Here is a tiny trained network, its code and every weight. The questions are about switching its units off for an input and a class, where a switched-off unit gives its printed mean instead of its output.

import numpy as np


def w(rows, s, z=0):
    codes = np.array(rows[::2]) - 128.0
    scale = np.full(codes.shape[1], s)
    scale[-1] = z or s
    return codes * scale


def f(y):
    return y / 2 * (1 + np.tanh(0.7978845608 * (y + 0.044715 * y**3)))


def log_softmax(a):
    a = a - a.max(-1, keepdims=True)
    return a - np.log(np.exp(a).sum(-1, keepdims=True))


def net(x, mask):
    res = np.array(x, float).reshape(1, 6) / 4 @ E
    y = f(res @ A[0][:, :-1].T + A[0][:, -1])
    res = res + np.where(mask, y, B[0][:, -1]) @ B[0][:, :-1]
    return log_softmax(res[-1] @ U[:, :-1].T + U[:, -1])


A, B = {}, {}
E = w([
[106,191,156,142,100,233],'x0',
[110,218,118,68,97,68],'x1',
[32,97,60,180,57,111],'x2',
[128,128,128,128,128,128],'x3',
[186,172,81,246,118,102],'x4',
[204,98,86,76,45,157],'x5',
],0.012)
A[0] = w([
[165,128,150,124,152,131,138],'n0',
[78,165,152,162,182,117,121],'n1',
[169,146,153,107,157,139,146],'n2',
[69,120,110,176,90,109,94],'n3',
[189,142,128,99,175,122,120],'n4',
[138,185,127,117,102,91,93],'n5',
[115,131,106,172,96,114,101],'n6',
[119,169,109,103,125,101,58],'n7',
[149,113,128,120,96,140,96],'n8',
[96,160,165,132,148,122,119],'n9',
[159,46,122,116,153,2,2],'n10',
[109,185,145,149,110,209,59],'n11',
[110,173,152,118,91,188,20],'n12',
[123,93,143,157,162,147,104],'n13',
[59,70,163,39,156,141,66],'n14',
[100,121,104,153,76,104,110],'n15',
[80,75,75,115,107,111,118],'n16',
[122,192,142,110,80,113,127],'n17',
[189,112,91,89,56,153,79],'n18',
[156,157,166,131,160,140,137],'n19',
[74,108,99,114,90,131,120],'n20',
[186,174,108,215,145,101,43],'n21',
[189,118,107,119,68,129,85],'n22',
[156,45,121,174,149,188,114],'n23',
[135,185,108,106,117,105,106],'n24',
[87,144,93,128,206,119,114],'n25',
[96,151,156,167,183,97,111],'n26',
[185,140,148,123,163,114,122],'n27',
[126,149,106,86,127,53,72],'n28',
[99,186,140,104,108,94,132],'n29',
[169,144,133,107,159,121,112],'n30',
[169,163,115,191,121,108,45],'n31',
[139,141,102,116,160,139,68],'n32',
],0.017,0.0057)
B[0] = w([
[101,148,128,124,140,112,173],'n0',
[147,81,84,68,48,46,216],'n1',
[49,144,140,124,129,112,192],'n2',
[93,157,171,117,139,100,234],'n3',
[61,148,165,127,130,122,202],'n4',
[135,54,139,155,199,139,185],'n5',
[90,151,155,93,131,168,197],'n6',
[127,75,135,136,164,149,165],'n7',
[139,118,100,120,125,96,152],'n8',
[141,124,102,108,120,111,178],'n9',
[239,221,140,235,99,112,248],'n10',
[230,191,192,207,102,86,210],'n11',
[196,176,146,175,117,132,183],'n12',
[137,71,135,157,151,126,170],'n13',
[150,162,41,66,142,249,244],'n14',
[89,169,161,98,156,99,211],'n15',
[89,164,166,124,149,128,216],'n16',
[132,75,124,189,189,128,195],'n17',
[131,72,86,57,41,53,218],'n18',
[87,143,146,131,114,106,185],'n19',
[58,171,162,108,137,116,203],'n20',
[137,164,61,36,147,254,244],'n21',
[123,57,120,77,60,102,198],'n22',
[118,35,146,197,221,112,223],'n23',
[122,81,130,163,159,134,182],'n24',
[147,112,109,81,88,77,185],'n25',
[130,46,90,91,49,60,206],'n26',
[64,163,166,122,141,106,192],'n27',
[152,117,128,176,168,135,200],'n28',
[143,65,117,151,189,142,201],'n29',
[77,180,171,101,131,105,176],'n30',
[118,153,109,94,125,219,208],'n31',
[124,137,138,117,129,128,129],'n32',
],0.011,0.015)
U = w([
[130,65,74,94,47,46,92],'0',
[130,169,57,88,157,240,224],'1',
[17,192,200,123,161,80,51],'2',
[238,200,158,209,117,97,241],'3',
[125,16,124,188,248,117,3],'4',
],0.012,0.0053)

Each question gives the input, the list of numbers given to net, and the class t.
The units are the neurons (one row each of A and B). Each row of codes is followed by its name. A weight is (code - 128) times the scale printed after its matrix; where a second scale follows, it is the last column's (A, B and U).
mask holds one flag per neuron, in row order. A switched-off neuron (its flag False) gives its mean, the last column of its row in B, instead of its output. The means were averaged over made-up inputs and are rounded, as every weight is.
A unit's drop is (log p(t) with every unit on - log p(t) with that unit switched off) / (log p(t) with every unit on - log p(t) with every unit switched off).
The circuit of an input: a set's keep is (log p(t) with only the set's units on - log p(t) with every unit switched off) / (log p(t) with every unit on - log p(t) with every unit switched off). Starting from the 12 units with the biggest drops (on a tie, the unit counted first), units are removed one at a time, each time the one whose removal leaves the highest keep (on an exact tie, the one counted first), for as long as the keep stays at least 0.8.
units of the circuit, in order: the units of the circuit, biggest drop first
most important unit: the unit with the biggest drop
top k neurons: the k neurons with the biggest drops, biggest first
drop of u: that unit's drop, to one decimal
input [-8,3,0,4,-4,2], class 3: units of the circuit, in order	(n10)
input [-8,-5,0,-6,8,-3], class 1: top 2 neurons	(n21, n31)
input [-8,-4,0,-6,-6,-2], class 3: top 2 neurons	(n10, n21)
input [2,-7,-7,7,-1,-2], class 2: top 4 neurons	(n27, n2, n19, n4)
input [-5,-5,8,-7,7,6], class 2: top 3 neurons	(n14, n15, n3)
input [-5,8,-2,4,-4,-7], class 4: top 4 neurons	(n29, n28, n18, n5)
input [5,-5,-2,3,-5,-6], class 0: top 3 neurons	(n1, n10, n21)
input [-5,-1,7,-3,-4,-8], class 0: top 3 neurons	(n26, n1, n25)
input [3,7,6,5,-4,4], class 4: units of the circuit, in order	(n17, n29)
input [7,4,3,-2,-3,-6], class 3: top 4 neurons	(n11, n12, n18, n22)
input [8,1,-4,-2,-5,-7], class 3: top 3 neurons	(n11, n12, n18)
input [-8,6,7,6,1,-6], class 3: top 2 neurons	(n10, n28)
input [8,1,0,-6,2,8], class 0: top 3 neurons	(n18, n22, n10)
input [-8,-1,8,-8,1,3], class 2: most important unit	n16
input [-3,0,0,-5,-7,-4], class 1: drop of n14	1.5
input [-7,0,1,3,1,4], class 3: drop of n10	1.3
input [7,7,4,-5,0,-8], class 0: drop of n1	0.7
